Known rows, with every step that occurs
doru/vado/losotiz/gido/sagit/movak/fami/senod: [ 356  167   26  204  -64 -215  -61  241  239  -97   47 -125   53   43
  -43   67  188  -34 -265  -35   70  215  198  -92 -167 -120 -165 -126
 -172  -36 -143  -48   -5 -105  -23 -233 -233  338 -153  326 -195 -351
  125   -7 -127 -128  -24 -295  -42  -33   30 -118  277   49 -177  251
 -212 -269  176  176 -129]
losotiz/gido/sagit/nuzu/kuli/lotu/vozib/senod: [  12 -302 -460 -130  173  -41  252 -202  414 -257 -170 -174  160  460
 -189  -60 -321   18  255  264 -279   10  138   -7 -381 -480  173  134
 -299  243  130  215    7  170 -294  -39 -254  170  -10  383 -419  194
 -126  263 -369    4 -253  110  -44  172 -278  133   93  364 -321   79
  415   86   69 -110   87]
lotu/vozib/fami/senod/movak/doru/sagit/losotiz: [ 437  -24  -79  442 -227  170 -123  229   94 -191   -5 -108   -9  259
   68 -129 -106 -342 -178 -468 -210  -50  152   99   61    5 -242  -70
  -79  -82   58   65  306   -7 -301 -157  118  142   11  234 -228  262
  297  -55 -163  159 -184 -378   33  -57  121  -22  170  284  183   43
   36 -374  -60 -196  175]
doru/vado/losotiz/sagit/gido/kuli/bonam/lotu/vozib: [ -63 -552   26  123 -236 -139   87    4  532 -131  -52  -74   81  193
 -255 -168 -198  -24   48  242 -246   20  406  -60 -234 -129  129 -349
 -163 -132 -229  273 -136  -69   90   -6  -49   25 -213  269  -58 -155
   72  -53 -165  -34  -23  331  156 -282 -325 -150   95  328  -51 -185
    5 -159   15   51   42]
vozib/lotu/kuli/nuzu/bonam/movak/senod: [  52 -172  210 -139  -78  113  204 -206  401 -364   50    4  160  203
 -128 -410  -55 -211  156  -70 -398  102  170  -54  -54   34   51   20
 -157 -436  -77  153  163   -6  -73  -26  428  -62 -396  192  -53 -127
  -33 -172   94  172  180  114  239  -24 -196 -164    1  -15  -25  342
  602  -17  -65 -175 -181]
vado/movak/senod/lotu/kuli/gido/losotiz: [ 189   93   67  113  -18   53  -26  -84   37 -336  108  -93  406 -155
 -148 -162  -54  143   -8   46 -387  328   66 -305 -149 -259  -93 -199
  -81 -393 -344 -142   46 -110  -95  136 -125   71 -123   67   69 -113
  158  118 -357  -16 -254  -97  206 -136 -281 -214  195  200  -12  164
  322   78  279  310 -431]
fami/senod/lotu/vozib: [  97 -239  143  -89 -206   47  -55  150  563 -398   84 -181  653  118
  -61  -98 -114 -248  -56 -163 -304  306   59  144  -74 -287  -70  116
 -103 -199 -160  186   97  -20 -225 -114 -180   68   21  169  -44   -6
  162   94 -641 -281  111   44   59 -196  -89   -6 -248  159  -38   26
  278   41 -291   81 -106]
movak/fami/senod/vado: [ 408  -39  205  -30 -178  -46   23  323  297 -119   36   85  643  -27
 -118  114  138 -263 -203 -140    5  493   33   49  -88 -289 -106   17
  -38  -64   80   19  101 -103  -26  -95 -177   40   43  129  -64 -236
  250  -91 -376 -148   75 -216   92   81  107  -39 -227   13  137  148
  170 -294 -216  109  -62]
vado/movak/doru/sagit/nuzu/bonam/senod: [ 158   15  109 -264 -254 -206  369 -248  222 -219 -317  102 -180  478
  296 -240   -9  -73  181 -193 -302  -48  387  142  -86  -43 -209   39
 -310 -290    1  156  259  401   76 -149  191 -159  -50  546  -57 -116
   24 -290  141  124  -35  -12   79  -87 -227 -141  246  -49  -69   79
  220 -320 -110   42 -209]
vado/movak/senod/lotu: [ 208  145   12   21 -190   61  231   18  342 -250   38   -8  482  -17
  -53 -112   44 -140  -32 -160 -265  287  166 -134   20  -55 -145   55
 -230 -299 -408   61  128   34  -32  -93 -141   45   87  185  172 -330
  126  -65 -477  -96  -55 -150   97 -242 -144   15  -32  -21  120  171
  212  -19 -203  324 -325]
fami/senod/vado/movak/doru/sagit: [ 283   81  102   36 -239 -128  106  279  164  177 -132  128  237  157
  208  -56  128  -81  -41 -247  -40  278  139  -21    4 -162 -238 -170
 -269 -247  -21   92  108  116  -20 -189   23   55  113  179   98  -76
  144  -77 -248  -23 -181 -426   70  -78   59 -139  194   81  181 -162
   12 -304 -145  297  -89]
fami/senod/vado/losotiz/sagit: [ 235   50  247  -44 -108    9  -89  322  313   42   27  100  543 -166
   53  -13   77 -221 -394  -58   -7  328  -19   43  -51 -279 -208 -189
  -66 -146  -24   87  -24 -236  154  -31 -222  -29   19  229   64 -273
  221 -318 -457 -204  102 -373   69    3 -155  -78   44  -68   94  -80
   53 -219  -67  152 -299]
fami/senod/vado/movak/doru/losotiz/gido: [ 265  298   54   39 -274 -188 -151  119  -46  142 -199   64  327 -166
  -17  185  184  109   -9 -103  -19  343  128 -196  101 -125    5 -280
 -237 -153  -44   38  114 -164   99 -134  -68   95  -38  359  177 -233
   47   42 -235  126 -243 -459   38 -209  -66 -155    7  155   55  -80
 -136 -149   64  292 -149]
movak/doru/sagit/gido: [ 139 -268    5   81 -324  -57  230  -55  185 -118 -377  119  -21  488
  -23  -45   14 -259  382 -108 -268  169  392   74  -46 -236  -84  109
  -60 -131   16  177  195  169  -42 -250  -12  158 -102  325 -304   15
  154  -27 -226   77 -178   15  -60 -199  -40  -96 -213  254   92 -167
   34 -325 -207  288  -11]
losotiz/sagit/movak/fami/senod/lotu: [ 307  328   10   19 -406  104  -86  190  392 -219  146   43  432   48
 -106  -32   25  -92 -324 -143 -227  170   90  142  -36   -8 -385   41
  -76 -133 -262  -15  212  141  -13 -131 -175  162  -10  200  -93  -77
  125  -85 -479  -30   -9  -43   49 -231  -22  152   20 -101   43  224
   81 -237 -134   68  -57]
vozib/senod/vado/losotiz/gido/kuli/bonam: [ 158 -180  235  -44   32  -80  238  -31  203  165 -130  -65  610   10
 -438   18 -106   60  204   76  -10  181   84 -368 -310 -360  263 -169
 -297  -49  -17  154 -201  -92   80  191  -27   69 -131  189   -9 -311
 -106 -253 -140  -43  -22 -326   91  335 -302  -85   14   18  130  130
  200   -2  -75  183  -84]
fami/senod/vado/losotiz/gido/sagit/nuzu/bonam/movak/doru: [ 303  381  174 -149  -15 -338   14 -205 -101  -62 -493  -17 -186  273
 -131 -162  -25 -104   99 -153   89   75   69   88 -100 -159  -53 -244
  -86 -230   84   97  149  173  148   49  229  169 -151  440  -77 -106
   85  -52  307   40  151 -386  116  -95  -87  -90  421   94  -41  156
   31 -170  361   71    1]
senod/movak/doru/vado/losotiz/sagit/gido/kuli/lotu/vozib: [ 241 -155 -164  411 -148 -156   65   -9    8 -291  124 -110  -34  104
 -148  -78 -196   18  147  147 -147 -220  518 -228  -51 -147    7 -443
 -153  168 -284 -131  232  -11  -27   32  118  273 -248  214   60  -34
  102  284 -329  159 -336   40   72 -134 -273 -186  169  518  201  -43
 -147   -5  425  213   49]
fami/senod/vado/losotiz: [ 271   -8  361  -28  -52    4  -23  306  297  -94  -25  -27  605 -189
  -24  -13  128 -324 -263 -151    5  431  -19  -45  -81 -303 -123  -91
  -46 -208  -24   26  -24 -272   81  -45 -118    9  -30  178   92 -396
  187 -186 -383 -280  134 -502  110   68  -71 -106  -58   -5  151   55
   86 -110 -108  164 -331]
bonam/movak/doru/sagit/losotiz/gido/kuli: [ 253  -37 -222  209 -288  126   20   60  176 -117 -248   33 -277  261
 -402 -487 -138 -122  232   15 -117   92  185  -24  108  -60  138  -82
  -43 -125   51    0 -116   85  -47 -224  173  174 -381  214 -112  194
  222  -37  -36  380 -373 -189  -69 -173 -182 -216  155  153   84    0
  124 -223  141  137   59]
gido/kuli/bonam/lotu/vozib/senod/vado/losotiz/sagit/nuzu: [  67 -345  -17 -107  -99 -135  126   -6  418  -42 -219 -122  407  177
 -364 -203 -410  -23  -87  147 -137   42  133  -28 -389 -274  184 -264
 -308   -8  -42  329 -110   68  144  328   -7 -158  -24  274  -98  -66
   44 -230 -170  -96  -79  -86  340  115 -368    6  430  133  163    6
  416 -144   -1 -148  197]
bonam/nuzu/gido/sagit/movak/fami/senod/lotu/kuli/losotiz: [ 270  208    5  -46   65   -7 -146  -72  -20 -543  118 -222   70  119
  -25 -210   91   74    0   74 -418  182  -74  240 -332 -243 -260   30
   71 -325  -75 -254  194  218  -49  115  101  243 -102  343 -346   56
 -116  381 -168    9   31  -89   92  298  -71   68  317   89 -247  484
  126  204  445 -226 -120]
gido/kuli/bonam/senod/lotu/vozib/fami: [ 108 -414  222  -11  -27  187  203  -39  520 -474  176 -259  561  241
 -340 -289 -240   75  121 -149 -190 -179  223   74 -276 -241  136  -58
 -109 -150  -79  216  -29  217 -254    5  -27   67  -26   70  101  -99
   17   51 -300 -180   64  294    7  234 -181   42 -222  114   66  124
  263  -77 -208 -273   10]
nuzu/bonam/movak/fami: [ 363  -64  125  -66 -362   28  292   77  439 -406  -84  152   52  124
 -171 -325   35 -223  -14  -89 -215  125  215 -106   70  179  -13   42
  -90 -247  -97  112  283   14   25 -178  350  -55 -328  328   21 -225
  143 -478   40   92  228   27  -77 -185  -21 -103 -262 -159  -49  287
  139 -200  -64   -4 -242]
nuzu/kuli/gido/sagit: [  78 -386  -66   29   99   56  232   -5  436 -409   -3  -64   53  120
 -150 -238  -74    4  170  311 -223   77  112  -91 -245 -364   11   34
  -16   55  214  189  -80    4 -224 -138 -128  170 -186  299 -169   16
  124   95 -172   17  -71  -47  -88  119 -257   36 -237  356 -289  -18
  139  -39   34   54 -362]
vozib/senod/vado/movak: [ 224  -46  138   -3 -135 -108  318  272  437   49    8   80  578  -59
   -8   46   15    4  -15  -43  -77  246  -23 -252    6 -250 -101 -125
 -412 -172 -218  153  168  -33  -21  -29  -45  -19  123  193   39 -307
   54 -312 -389  -85  -22 -559   12  -76 -100  -93   30 -102  267  -40
   91  -32 -250  276 -200]
fami/senod/movak/doru/vado/losotiz/sagit/gido/kuli/bonam/nuzu: [ 277  -28  111  232  -88 -357  -30 -302 -118 -187 -245   35 -191  205
   68  -18   37  -13  182  120 -124   -2  203  173 -283  -22  -77 -243
 -262 -243  -25 -107  308   40  219  137  154   76 -176  467   17  -68
  175   48  263  426    4 -125  263  136 -277   73  561  222  204  269
 -139  -97  214   28   36]
sagit/movak/fami/senod/vado/losotiz/gido: [ 433  455  172    0 -175  -60 -177  145   72   66   81   11  395  -98
 -197  232  232  -90 -275  -62   47  359   33 -188  -65  -99 -145 -181
  -30  -18  -87  -67    6  -78  167  -38 -166  221 -155  296 -100 -364
   60  -71 -237 -104   14 -404   97 -123   24 -111  -67  -65   62  287
  -37 -196  115  109 -144]
vozib/lotu/kuli/bonam/senod/movak/doru/sagit/gido/losotiz: [  98  -36  222  148 -138  222  215 -283  -41 -189 -206   -7   74  378
   32 -145   -3   99  344 -262 -493 -102  353   91 -271 -318 -190 -167
  -54 -361  -21   -1  364  228  -27  100  332  103 -247   78 -270   75
 -122  145  -25  134 -142  -50  278   31 -122   82   83  163  105   67
  165 -163  137  -52   52]
kuli/nuzu/gido/losotiz/sagit/movak/doru/vado/senod/fami: [ 357  334  185  323  -96  -70   79  -17   24 -312 -147   67 -105 -114
 -100   85   31   -2   94   57 -135   69  174  -13 -214   -9 -198 -105
  -74  -56    6   56  241  -15  -56 -204  217   31   39  368  -66  -96
   85   -8  159  394   12 -373  -54 -198 -190  -56  377  148  -20 -101
  -87 -345  286  -61    0]
senod/movak/doru/vado/losotiz/sagit/nuzu/kuli: [ 385  231 -149  390 -159  -73   70  -40  -29 -251 -127  -57 -139   24
   88  -20 -104  -90   57  128  -98  -60  278 -141 -291   18  -47  -86
 -168  189   10  -24  240 -101   88   14  105   97 -252  458  160 -263
  168 -102  -48  343 -298 -304   94  -84 -294   97  181  226  270  283
  -93 -100  250 -101 -155]
nuzu/gido/kuli/lotu/vozib/fami/senod: [  91 -296  -21   12   66  298   -7   59  302 -381  118 -155  407  162
 -261 -110 -134  -88  -87  -39 -274   51  176  -62  -24 -231   20   41
  -32  -95   33  -41 -118   21 -393 -243 -117   53   37  236 -197  176
  -45  368 -444  -58  -89  161 -230  165  -86  -14  -83  302 -219   12
  171  108   11  -84  -46]
bonam/lotu/kuli/losotiz/gido/sagit/movak: [ -10   -5 -194  -13  -51  168  155  129  369 -217   17    9   38  142
 -272 -321 -130   22   82  412 -415  147  180   20 -148 -214  -71 -192
   97  -83 -208  116 -177   74 -118 -136  -21  180 -286   50 -315   56
 -192  251 -274  -93 -159 -144  101 -276 -261   82  -72  182 -248  -26
   99   36  246  -67 -166]
bonam/lotu/vozib/senod: [ -55 -490  -18 -146 -228   70  215  238  801 -364 -104  -24  451  161
 -141 -183 -213 -281   26  -75 -305  299  160   65  -18 -301  161  196
 -303  -80 -127  298   54  -30 -180 -176 -145 -250   36  259 -299  -27
  108 -105 -482 -266  -16  -69  -41 -286 -125   69 -171  158  -61 -166
  365  -79 -409   29   13]
movak/senod/vado/losotiz/gido: [ 276  154  153  -28    6   -1   45   -5  101   69  -16   50  504  -62
 -200  121  131 -210  -16  -71   53  504  101 -197  -68 -317  111  -77
  -47  -30  -45   76 -155 -207  186  -16 -299   99  -51  267  -25 -399
  173 -126 -326 -142  -18 -268   46  -68 -135 -175 -249   47   39  113
  209 -133  -12  243 -263]
doru/vado/movak/fami: [ 405 -101   -1  244 -321 -200  218  376  403 -194   78   98  295  -48
   25   40  136  -72  -98   66 -129  232  316 -288  -90   84  -51 -109
 -272  -91 -230   68  220 -152  -23 -210  -25   29  -92  231  210 -492
  176 -319 -307   -8  -92 -134   -5 -170    3 -183  -87  -48  155  149
 -119 -279 -131  223 -251]
vado/movak/fami/senod/lotu: [ 302  217   50  -13 -310  -44   26  213  321 -256   36    8  550  -48
  -30   36  129 -134 -239 -176 -298  234  163  -97  -47   10 -231    8
 -186 -290 -320  -42  254   38  -82  -60 -137  -12   93  198  142 -338
   74  -81 -532 -160   -4 -128  151 -145   -4  108   30  -72  115  260
   35 -171 -162  249 -240]
fami/senod/lotu/kuli/bonam/movak/doru/vado/losotiz: [ 172   86  337  136 -213 -134 -179  224  152 -274  -52 -237  184  -46
  -55 -264   35 -164  137 -272  -40   44  222   -1 -229  -58   91 -166
 -301 -531 -274  -73   70 -194 -106  -60  326   63 -313  135  278 -414
   73  -40   51  -41  -22 -291  113    0  -68 -137  289   74  313  243
   34 -106   77  166  -18]
bonam/lotu/vozib/fami/senod/movak/doru/vado/losotiz: [ 272   77  126  422 -198   30 -119  358  240 -320  -16 -130  129  -21
   39  -32  -25 -313 -197 -431  -40   45  342  -43  -42   59    2 -167
 -141 -105 -176  -27  220 -183 -197 -182   49 -108   31  204   96 -240
  197  114 -173 -160 -105 -363   42 -314  141  136  133  376  216   34
 -204 -281   25 -162   56]
nuzu/kuli/gido/sagit/movak/senod/fami: [ 304   15  -77  221  223  242  230 -129  297 -463  167 -198 -208   38
 -159 -137    1  -21  -66   88  -90  -83   25  -43  -95 -204 -171   91
  -26    1   24  -43  -83  106 -321 -255 -203  337  -45  315 -262   77
  240  230  127  224  -16 -206  -85   84 -128    6  -55  396 -264  187
  162 -150  196  -46 -216]
fami/senod/vado/movak/doru: [ 326  145  184  -19 -185 -171   68  248  103  -45 -147  124  382  -74
   55   60  110 -107  -22 -115  -10  311   70  -54   80 -152 -142 -147
 -244 -150  -63   69  204   19   13 -143   45   25   83  190  179 -230
  137    0 -248  -56  -75 -482   67 -139  -16  -96   61   76  286 -141
    2 -158 -172  331 -110]
doru/sagit/losotiz/gido/kuli/bonam/lotu/vozib/fami/senod: [  29 -324 -121  121 -186  269  -98   78  502   90 -121  -45  152  399
 -376 -258 -222 -177 -117 -159 -338   95  171  119 -202  -55   57 -138
  -21 -254   99  245 -326   45 -240 -140 -134  -22  -16  123 -290  316
   15   10 -102   83 -133  174  139  -71  -59   78  157  281 -225  -64
  249 -392 -183 -320  242]
bonam/movak/fami/senod/lotu/kuli/gido: [ 155   87   77  -83 -220  -30 -319  112  296 -424  257 -112  301   76
 -215 -137   53  -69  -55   18 -248  145   90   42  -57 -199  -29  -86
  -57 -417 -151 -158   52  -24 -298  -19 -121   10 -248  208 -176  -19
  240  148 -283   14  -32   14  144 -145  -60  -81  -46   97   33  396
  239 -142  173  134 -129]
losotiz/gido/sagit/movak/doru/vado: [ 263   25  -43  272 -167 -204  215  138  236 -165 -178    0  -80  245
 -166  -69  -50   67  346   89   30   87  296  -24 -116 -162   -9  -79
 -150  123  -64  189   89  136  -74 -347   31  443 -201  211 -111 -100
   66  144  -31   72 -196 -243 -203 -267  -26  -89  -61  232  -29 -113
 -169 -171   17  213   55]
losotiz/gido/sagit/nuzu/bonam: [ 151 -135  -18 -154  -50 -183  369 -299  302 -223 -436   68   87  487
 -184 -111 -209  -87  271  199 -362   52  229   57 -277 -178  -44   26
   16  -64   83  369   98  209    0  -32   -1  160 -140  411 -271    7
  -39 -187   -9   49  174  107   59 -100 -253   68 -155   55 -307  137
  201  -94  -10  -17 -194]
bonam/lotu/senod/vado/losotiz: [  70  -69  302  -78  -44   75  130  412  480 -267   51   -1  442 -168
 -204 -248   67 -220 -110 -178  -51  334   57 -172 -173 -355   31 -140
   53 -154 -233  112 -173 -194  173   -9  -20 -220   23  157   19 -453
   52 -124 -323 -386  -67 -310  119 -133  -50   58  -70   21   71  -10
  124 -181  -18  119 -367]

Rows
[ 259  162  456   93  -16 -181  215 -249  112 -378   50 -181 -207    3
 -218  -91  -29  -20  243  -26   -2 -235  344 -157 -203  -35   82 -177
 -100  -44  -78 -152  -28  165   10 -113  235  127 -311  325  200 -346
  -77   33  460  260   84  -67   48  103 -327 -282   77  280  -57  272
   -1 -225  303 -178 -104] => sagit/movak/doru/vado/losotiz/gido/kuli/nuzu/bonam/senod/fami
[ 156  -76  -94 -103  129   33  454 -364  328 -468  -67 -150  -57  356
   26 -214 -101  -16  121  257 -261 -140  111  253 -411 -254 -185   46
 -198  -16  161  264  104  286 -131   32   42  123 -146  400 -182  -43
   17  109  170  189  109 -158  244  240 -369  385   45   48 -108  470
  256   -2   54 -269 -132] => gido/sagit/nuzu/kuli/bonam/senod/movak
[  -1   38  -56 -152   49  147  283 -177  270 -174   55   10  -71  212
 -179 -364  -88    5  100   96 -389  241  204   27  -53 -186 -106  -72
   -3 -203 -234   35 -167  129  -67 -137   59  141 -216  165 -423   87
 -192  187   70   18    0   62   75 -212 -251  -35   64  222 -476   93
  343   46  193  -61 -173] => nuzu/bonam/lotu/kuli/losotiz/gido/sagit/movak/senod
[ 205  195  -11   -6  188  -45   11 -226  -10   36 -230 -149  152  283
 -323 -168  -55   59   96   49  -75  -37  128  -48 -364 -205  139 -352
 -113 -307  -10  220  -52   30  114  262  139  234 -261  215 -140 -256
  -36  -32   86   -5   25 -245  384  130 -135  -60  343  -54  119  349
  345 -118  354  -78   56] => vozib/lotu/kuli/bonam/movak/senod/vado/losotiz/gido/sagit/nuzu
[ -28 -404   13 -121 -219  -39  122 -210  524 -345  -94  -23  110  172
 -557 -348 -376 -246  218  265 -516  178  192  -89 -151  -52  219 -162
   96  -18   39  303 -151   68   16   89  226  -49 -352  210 -110  141
  -96   27    4  165   42  327  299 -257 -427 -121 -161  391 -295   25
  487  -29    1 -281    8] => sagit/losotiz/gido/kuli/nuzu/bonam/lotu/vozib
[ 219   22  119 -120 -238 -124  282  309  382 -102   66  175  361  -11
 -220  -74  135   13  -57  -46 -159  196  169 -276 -255  -27  -29 -273
 -188 -171 -280  283   36   70  157   53  166 -219   96  166  102 -417
  -87 -228  -38 -158  -67  -80  263 -125   42  138    7 -111   86  119
  111 -390 -117  136 -115] => kuli/bonam/lotu/senod/vado/movak/fami
[ 249  123  142  142 -340 -205   58   54  125  -69 -306   84  -87   80
 -200 -111   80 -190  324   29   38  124  351 -205 -167  133  263 -164
 -284 -187  -93  223   65 -173  119 -189  295   56 -402  334  279 -441
   58 -323  211  107  -21 -257  -57 -258 -137 -171  -41   20  136   88
 -133 -276   34  212  -38] => kuli/bonam/movak/doru/vado/losotiz/gido
[ 233  259 -318  218   13 -120  114  -36   54 -278 -345  -89 -398  185
 -207 -289  -65  -87  275  152   64  -51  326 -110 -348 -100  184 -142
 -142   51   33  -89   20   -1  -19 -161  151  239 -315  315  172 -261
  -22  227   77  164 -366 -217  -44  -20 -155   30  361  341  -22  197
  -66 -117  518   -6  -45] => bonam/movak/doru/vado/losotiz/gido/sagit/nuzu/kuli/lotu
[ 197  260  107  -84 -234 -163    3   41   56  -27  -61   60  259 -151
   -9   87  199  223  114  -69   36  196  225 -116  103 -258   97 -305
 -234  -76  -32   51   94  -26  186 -126  -90   17  -81  403  189 -371
   34   19 -207   69 -244 -353  -34 -185 -175 -205 -168   72   38  -95
  -96 -187  117  200 -204] => bonam/senod/vado/movak/doru/losotiz/gido
[ 187  315 -360  114  -65   83   51 -262 -156 -388  -98 -114  -75  102
 -192  -43  -34   77  324   69 -274   -4  261 -281 -278 -157  104   10
  -85  197  -33 -102  129  -63  -49  -30  114   78 -241  500  -67   -5
 -166  381  -54  451 -606 -113  101   28 -256  273    8  354 -110  475
  135   40  409  -66 -181] => sagit/nuzu/kuli/lotu/senod/movak/doru/losotiz/gido
[ 367  111   80  300 -167  -63  110  247  235 -226 -161  158  113 -105
  -24 -166    7  117   28  -52   23  291  199   35  -82  -90 -152 -100
 -223  -13  -86   40  269 -135   57 -298  148   50  -72  215  -40 -172
  234 -157 -133  182 -178 -422 -127 -286 -128 -107  461  -11  128 -272
  -51 -283    6  166 -122] => gido/losotiz/sagit/movak/doru/vado/senod
[  19 -144  -62   38  -90  -37   65  116  274 -526 -133  -47 -178  171
 -290 -361 -188   45  259  243 -277 -115  337   62 -104 -230   18 -176
   19  -57  -38  114  -15  230 -173 -147  135  133 -309  182 -340   96
   35  363   18  -28 -273 -183   43 -224 -158   37   -2  406  -53 -160
  130 -168  207  109  -41] => bonam/lotu/kuli/gido/sagit/movak/doru
[ 375  221  -57  389 -306  181 -114  189   -4 -176 -119   67  152  -58
   72  -13   13  -75 -297 -298 -133  -62  231   29  113  104 -217 -115
 -126  -92  -20    0  373 -193 -116 -192   -6   15  -18  351   31    0
  228 -152 -211  273 -214 -399  -72  -41  -21  220   87  130  153   98
 -216 -345   40  -99  -97] => vozib/fami/senod/movak/doru/losotiz/sagit
[ 410   10  112  157 -112 -119  -58  297   83  -67  -26    6  350   55
   40  115   -5    0 -108 -242   32   59   91 -118   76  -50  -51 -270
 -232  -53  -31  175  287   49 -158 -133   35   85  166  204  139 -110
  165    3 -282 -119 -100 -311  -52 -116  135 -171   42  194  304 -223
  -74 -237 -123   24   65] => lotu/vozib/fami/senod/vado/movak/doru
[ -33   48  252    0    1 -243   81 -103  178 -545  221 -362  -47  225
  -53 -175  -46  165  462   22 -145 -114  247  204 -304 -476 -105  -90
 -143 -149  -94   28   12  384 -196 -106  145  366 -189  258 -213 -138
 -116  595   59   30 -128  -63  -37   47 -217 -116  116  304  -64  175
  110   52  277  -17  101] => bonam/senod/lotu/kuli/nuzu/gido/sagit/movak/doru/vado
[ 481  278   10  166  -49 -115  103  182   78  -51   -7  -37  183   -7
 -326   11   82   83 -124   83   63   68  157 -279 -192 -136  -81 -343
   56  144  -83   93   43   64  196   53  -16  425 -207  217  -84 -379
   18 -106 -195 -174  -46 -387   38   16   13  -89  -79   -8   18  184
 -143 -215  341   87 -157] => senod/vado/losotiz/gido/sagit/movak/fami
[  -3 -184 -293   29 -196   12  207 -284  177 -305 -277 -231 -129  593
 -179 -200 -369  -22  325  -64 -404  -23  336   24 -112 -272   91  142
 -300    7   15  110   39  440 -246   15   84  -86   -3  522 -584  442
   25  395 -119  251 -375  -77   77 -172 -220  163  305  413  -44  169
  327   86  120  -46  337] => bonam/lotu/vozib/senod/movak/doru/sagit/nuzu/gido/kuli
[  72    8  162 -181 -145  -77 -174  -87  118 -406  142 -175  501  122
 -178  126   33 -195   90   68 -482  254  147   13 -302 -278  -49  118
    4 -246  -13    7   23   66 -209   84  -80   30 -116  312 -266 -127
  -77  279 -337  -15   15  184  190  143 -171   41 -181  140  -84  457
  348  -11   50    0  -57] => movak/fami/senod/lotu/kuli/nuzu/gido
[ 191  179 -143  -28 -505  -71  -50 -282  -62 -256 -542   53 -302  211
 -171 -184  -61  -64  169  147 -262  -17  273   75  -70  193   29  -43
 -225 -241   90  345  230   19  181  -99  373  -10 -349  739  -37   -6
   76 -277  282  489 -106 -132  -42 -214 -307  -26  147  -25  -39  175
   40 -207  196   -7   67] => kuli/bonam/movak/doru/losotiz/sagit/nuzu/gido
[ 177 -187  115  -56 -117  -64   23 -259   95 -319 -226  116  130  183
 -127 -203 -312   80   57  358 -529  115  103  -53 -335 -213 -121 -196
  105 -205   82  122  135  -51   57  189   86  -42 -352  318 -207  191
  120 -320    4  227  -26  197  180  -67 -456 -218   98  130 -223   79
  389  -89  298  -97 -352] => lotu/kuli/gido/losotiz/sagit/nuzu/bonam
[ 187   45  278  -90  -84 -160  200 -227  205  -50  -24   16   93   47
 -447 -332  -89  -15  187  261  -73  112   63 -376 -160    5  153 -421
    1 -193  -37  140 -131   27  199  179  383  117 -481  205  275 -238
  -70 -210  180  183  160 -123  235  -19 -367 -259  -14   46   -5  324
  182   70  367  -85 -285] => senod/vado/losotiz/gido/kuli/nuzu/bonam/movak
[ 384   72  150 -218    1 -360  409  -87  237 -260  -64   18  123  233
   50  -93   31  122 -101  -45  -72  -38  177   73 -196 -226 -252 -262
 -162 -127   -3  129  283  367  137  123   73   61   73  372  -53 -328
   65 -207   80  -80  195  -97  207  145  -90  -93  218 -108  -54  252
  137 -287  157  -53 -164] => gido/sagit/nuzu/bonam/senod/vado/movak/fami
[ 241   19 -320  -28  339  -46   79 -235   38 -131  -23 -231  162  197
 -223  -50 -137  -39   26  134    7  192  130 -118 -397 -457  159 -169
  -54  252  129   71 -173   22   23  128 -251  322  -42  310 -125 -101
   17  364 -272 -104 -241   13  151  237 -201  -84  127  437 -220  182
  407   28  422  -99  -48] => movak/senod/vado/losotiz/gido/sagit/nuzu/kuli/lotu/vozib
